Below is a small trained network, with its code and all its weights. Each question gives an input and a class and asks what happens when units are switched off, that is, made to give their printed mean instead of their output.

import numpy as np


def w(rows, s, z=0):
    codes = np.array(rows[::2]) - 128.0
    scale = np.full(codes.shape[1], s)
    scale[-1] = z or s
    return codes * scale


def f(y):
    return y / 2 * (1 + np.tanh(0.7978845608 * (y + 0.044715 * y**3)))


def log_softmax(a):
    a = a - a.max(-1, keepdims=True)
    return a - np.log(np.exp(a).sum(-1, keepdims=True))


def net(x, mask):
    res = np.array(x, float).reshape(1, 3) / 4 @ E
    y = f(res @ A[0][:, :-1].T + A[0][:, -1])
    res = res + np.where(mask, y, B[0][:, -1]) @ B[0][:, :-1]
    return log_softmax(res[-1] @ U[:, :-1].T + U[:, -1])


A, B = {}, {}
E = w([
[102,112,120,112,110,162,179,192],'x0',
[77,181,121,167,249,179,166,75],'x1',
[98,45,207,198,97,169,140,131],'x2',
],0.011)
A[0] = w([
[110,142,112,110,136,177,214,208,222],'N1',
[91,159,86,94,177,183,183,135,176],'N2',
[191,120,103,23,62,43,113,188,235],'N3',
[199,167,83,94,149,25,42,86,170],'N4',
[140,192,27,87,170,101,159,103,216],'N5',
[106,96,192,172,87,169,123,178,215],'N6',
[116,202,105,162,254,134,120,29,255],'N7',
[104,152,127,106,182,159,160,127,164],'N8',
[77,86,243,248,156,154,144,95,192],'N9',
[91,187,79,147,162,128,177,81,201],'N10',
],0.0081,0.0044)
B[0] = w([
[190,103,113,146,96,92,129,185,180],'N1',
[185,116,91,81,141,103,163,142,188],'N2',
[197,181,167,119,117,43,62,102,222],'N3',
[70,211,108,182,113,95,95,39,194],'N4',
[95,145,67,111,151,47,128,120,209],'N5',
[113,92,157,182,71,126,118,146,193],'N6',
[112,167,113,64,255,157,184,92,255],'N7',
[150,121,84,67,159,134,180,146,172],'N8',
[121,117,189,154,101,203,201,110,219],'N9',
[130,144,93,72,171,129,184,132,196],'N10',
],0.01,0.014)
U = w([
[114,134,198,133,160,217,161,72,95],'0',
[178,146,174,135,83,63,1,137,233],'1',
[98,115,135,109,159,182,45,165,2],'2',
[99,55,166,196,59,184,135,179,186],'3',
[153,115,75,90,161,137,173,200,110],'4',
[57,171,83,119,153,108,111,73,48],'5',
],0.009,0.0032)

Each question gives the input, the list of numbers given to net, and the class t.
The units are the neurons (one row each of A and B). Each row of codes is followed by its name. A weight is (code - 128) times the scale printed after its matrix; where a second scale follows, it is the last column's (A, B and U).
mask holds one flag per neuron, in row order. A switched-off neuron (its flag False) gives its mean, the last column of its row in B, instead of its output. The means were averaged over made-up inputs and are rounded, as every weight is.
A unit's drop is (log p(t) with every unit on - log p(t) with that unit switched off) / (log p(t) with every unit on - log p(t) with every unit switched off).
The circuit of an input: a set's keep is (log p(t) with only the set's units on - log p(t) with every unit switched off) / (log p(t) with every unit on - log p(t) with every unit switched off). Starting from all 10 units, units are removed one at a time, each time the one whose removal leaves the highest keep (on an exact tie, the one counted first), for as long as the keep stays at least 0.8.
units of the circuit, in order: the units of the circuit, biggest drop first
unit that matters most: the unit with the biggest drop
top k neurons: the k neurons with the biggest drops, biggest first
drop of u: that unit's drop, to one decimal
input [-7,5,1], class 0: unit that matters most => N9
input [-8,-1,3], class 0: units of the circuit, in order => (N3 N5)
input [1,5,-4], class 4: units of the circuit, in order => (N2 N8)
input [8,-1,-5], class 1: units of the circuit, in order => (N7 N3)
input [6,-1,1], class 3: units of the circuit, in order => (N7 N5)
input [0,5,0], class 4: units of the circuit, in order => (N4 N2)
input [-3,-7,7], class 3: units of the circuit, in order => (N9 N6)
input [3,6,2], class 4: units of the circuit, in order => (N2 N4)
input [-6,-2,1], class 1: top 2 neurons => (N7 N10)
input [6,-5,3], class 1: top 2 neurons => (N3 N9)
input [-1,5,-2], class 4: drop of N2 => 0.2
input [3,3,6], class 3: drop of N7 => 0.2
input [2,-7,3], class 1: drop of N3 => 0.3
input [7,-8,4], class 1: units of the circuit, in order => (N3)
input [1,-2,-5], class 1: drop of N7 => 0.3
